Here is a tiny trained network, its code and every weight. The questions are about switching its units off for an input and a target symbol, where a switched-off unit gives its printed mean instead of its output.

import numpy as np


def w(rows, s, z=0):
    codes = np.array(rows[::2]) - 128.0
    scale = np.full(codes.shape[1], s)
    scale[-1] = z or s
    return codes * scale


def f(y):
    return y / 2 * (1 + np.tanh(0.7978845608 * (y + 0.044715 * y**3)))


def softmax(a):
    e = np.exp(a - a.max(-1, keepdims=True))
    return e / e.sum(-1, keepdims=True)


def log_softmax(a):
    a = a - a.max(-1, keepdims=True)
    return a - np.log(np.exp(a).sum(-1, keepdims=True))


def net(x, mask):
    ids = ['ΦΩβγεζμτ'.index(c) for c in x.split()]
    T = len(ids)
    res = E[ids] + P[:T]
    r = res
    for j in range(2):
        rows = slice(4 * j, 4 * j + 4)
        q, k, v = (r @ M[0][rows].T for M in (Q, K, V))
        z = softmax(np.where(np.tri(T) > 0, q @ k.T / 4**0.5, -1e9)) @ v
        o = O[0][rows]
        res = res + np.where(mask[j], z, o[:, -1]) @ o[:, :-1]
    y = f(res @ A[0][:, :-1].T + A[0][:, -1])
    res = res + np.where(mask[2:10], y, B[0][:, -1]) @ B[0][:, :-1]
    return log_softmax(res[-1] @ U[:, :-1].T + U[:, -1])


Q, K, V, O, A, B = {}, {}, {}, {}, {}, {}
E = w([
[120,125,75,97,123],'Φ',
[145,126,90,163,80],'Ω',
[147,4,24,180,210],'β',
[193,123,158,234,78],'γ',
[120,127,95,62,160],'ε',
[174,205,215,64,16],'ζ',
[201,144,242,78,144],'μ',
[122,125,112,36,193],'τ',
],0.018)
P = w([
[88,137,127,121,133],'0',
[183,179,108,153,143],'1',
[211,110,139,91,136],'2',
[147,104,63,109,85],'3',
[38,131,142,119,127],'4',
[124,132,212,138,175],'5',
[202,255,96,185,145],'6',
[178,90,105,102,113],'7',
[36,30,164,71,121],'8',
[85,193,146,155,140],'9',
[121,145,152,127,148],'10',
[141,55,156,88,138],'11',
[98,129,137,114,130],'12',
],0.016)
Q[0] = w([
[31,153,139,125,89],'H0',
[83,249,192,147,143],'H0',
[102,148,61,172,165],'H0',
[58,116,156,183,185],'H0',
[197,71,118,113,140],'H1',
[135,124,63,174,55],'H1',
[74,53,154,158,180],'H1',
[111,191,138,164,127],'H1',
],0.014)
K[0] = w([
[164,248,120,144,163],'H0',
[227,189,76,93,90],'H0',
[129,132,10,166,138],'H0',
[225,141,66,160,224],'H0',
[79,18,186,128,113],'H1',
[102,155,121,111,127],'H1',
[153,129,131,128,150],'H1',
[190,137,101,108,130],'H1',
],0.016)
V[0] = w([
[139,81,62,141,129],'H0',
[127,134,148,91,198],'H0',
[76,130,7,95,194],'H0',
[146,103,130,178,138],'H0',
[95,124,120,128,111],'H1',
[117,139,125,131,103],'H1',
[183,86,181,122,200],'H1',
[135,114,151,107,146],'H1',
],0.017)
O[0] = w([
[56,57,89,173,129,86],'H0',
[110,227,148,254,160,109],'H0',
[70,97,164,174,199,3],'H0',
[251,28,35,175,173,124],'H0',
[90,182,118,62,154,113],'H1',
[143,148,151,118,126,133],'H1',
[211,223,54,200,147,139],'H1',
[158,138,143,123,56,126],'H1',
],0.0082,0.021)
A[0] = w([
[124,136,156,88,63,88],'N0',
[165,59,230,166,100,144],'N1',
[232,148,135,171,183,253],'N2',
[129,202,146,74,151,78],'N3',
[155,75,210,216,2,107],'N4',
[139,115,69,222,195,46],'N5',
[43,167,127,187,209,93],'N6',
[71,21,97,171,129,135],'N7',
],0.0087,0.0083)
B[0] = w([
[54,135,72,122,157,234],'N0',
[54,161,74,85,63,161],'N1',
[104,64,204,162,115,255],'N2',
[65,36,44,211,105,218],'N3',
[113,128,64,68,253,217],'N4',
[138,191,49,106,74,185],'N5',
[164,197,135,173,155,171],'N6',
[123,84,162,103,17,192],'N7',
],0.0073,0.019)
U = w([
[47,87,185,129,158,194],'Φ',
[79,33,166,83,166,165],'Ω',
[97,96,39,179,165,31],'β',
[240,76,57,81,196,97],'γ',
[75,146,126,143,205,253],'ε',
[137,230,24,63,163,100],'ζ',
[212,210,241,121,1,139],'μ',
[118,201,87,156,193,105],'τ',
],0.0055,0.004)

Each question gives the input, a string of symbols that net reads in full, and the target symbol t.
The units are the heads (4 rows each of Q, K, V and O) and the neurons (one row each of A and B). Each row of codes is followed by its name. A weight is (code - 128) times the scale printed after its matrix; where a second scale follows, it is the last column's (O, A, B and U).
mask holds one flag per unit, heads first, then neurons. A switched-off unit (its flag False) gives its mean, the last column of its rows in O or B, instead of its output. The means were averaged over made-up inputs and are rounded, as every weight is.
A unit's drop is (log p(t) with every unit on - log p(t) with that unit switched off) / (log p(t) with every unit on - log p(t) with every unit switched off).
The circuit of an input: a set's keep is (log p(t) with only the set's units on - log p(t) with every unit switched off) / (log p(t) with every unit on - log p(t) with every unit switched off). Starting from all 10 units, units are removed one at a time, each time the one whose removal leaves the highest keep (on an exact tie, the one counted first), for as long as the keep stays at least 0.8.
units of the circuit, in order: the units of the circuit, biggest drop first
top k neurons: the k neurons with the biggest drops, biggest first
heads that matter: for each layer, one digit per head in row order, 1 if its drop is at least 0.15 and else 0, layers parted by /
input β γ ζ γ ζ ε β Ω, target ζ: units of the circuit, in order => N2; H0; N0
input Ω ζ ζ ε ζ γ γ β, target β: heads that matter => 10
input ζ μ Φ γ ζ γ ζ γ Ω Ω Ω Φ, target Ω: units of the circuit, in order => H0; H1
input Φ ζ τ, target Φ: heads that matter => 10
input ε γ Ω ε ε μ γ γ Ω γ Ω ε, target Ω: units of the circuit, in order => H0
input Φ γ γ Ω, target Φ: heads that matter => 11
input ε γ γ ε γ γ Ω β ε γ, target Ω: units of the circuit, in order => H0; H1
input γ γ Ω ζ β γ Φ γ Φ μ γ ζ, target ζ: heads that matter => 10
input ζ Φ γ Φ β Ω γ, target Φ: heads that matter => 11
input ζ ε ε γ τ μ Ω γ Φ, target μ: heads that matter => 10
input ε Ω Ω μ ζ ζ γ β γ γ μ Φ, target γ: heads that matter => 10
input ζ μ ε Ω Ω τ Φ Φ γ, target τ: heads that matter => 10
input γ μ ζ ζ ζ, target ζ: units of the circuit, in order => N0; N2
input γ ζ ζ ζ β Φ ζ ε, target β: units of the circuit, in order => H0
input μ γ γ ζ γ τ Ω μ β τ ζ τ, target β: heads that matter => 11
input Φ τ Ω γ μ ζ ε, target γ: units of the circuit, in order => H0; N0
input γ Ω γ ε γ ε τ γ γ Φ, target τ: units of the circuit, in order => H0; N6; N2
input μ μ ζ ζ Φ, target μ: units of the circuit, in order => N4; H0
input τ μ Ω, target τ: top 2 neurons => N6; N7
input Φ Ω β γ ζ γ ε μ β, target β: units of the circuit, in order => H0; N5
input μ β τ Ω μ μ γ, target Ω: units of the circuit, in order => H0; N7
input γ ε ε ζ γ ε, target ε: top 2 neurons => N7; N2
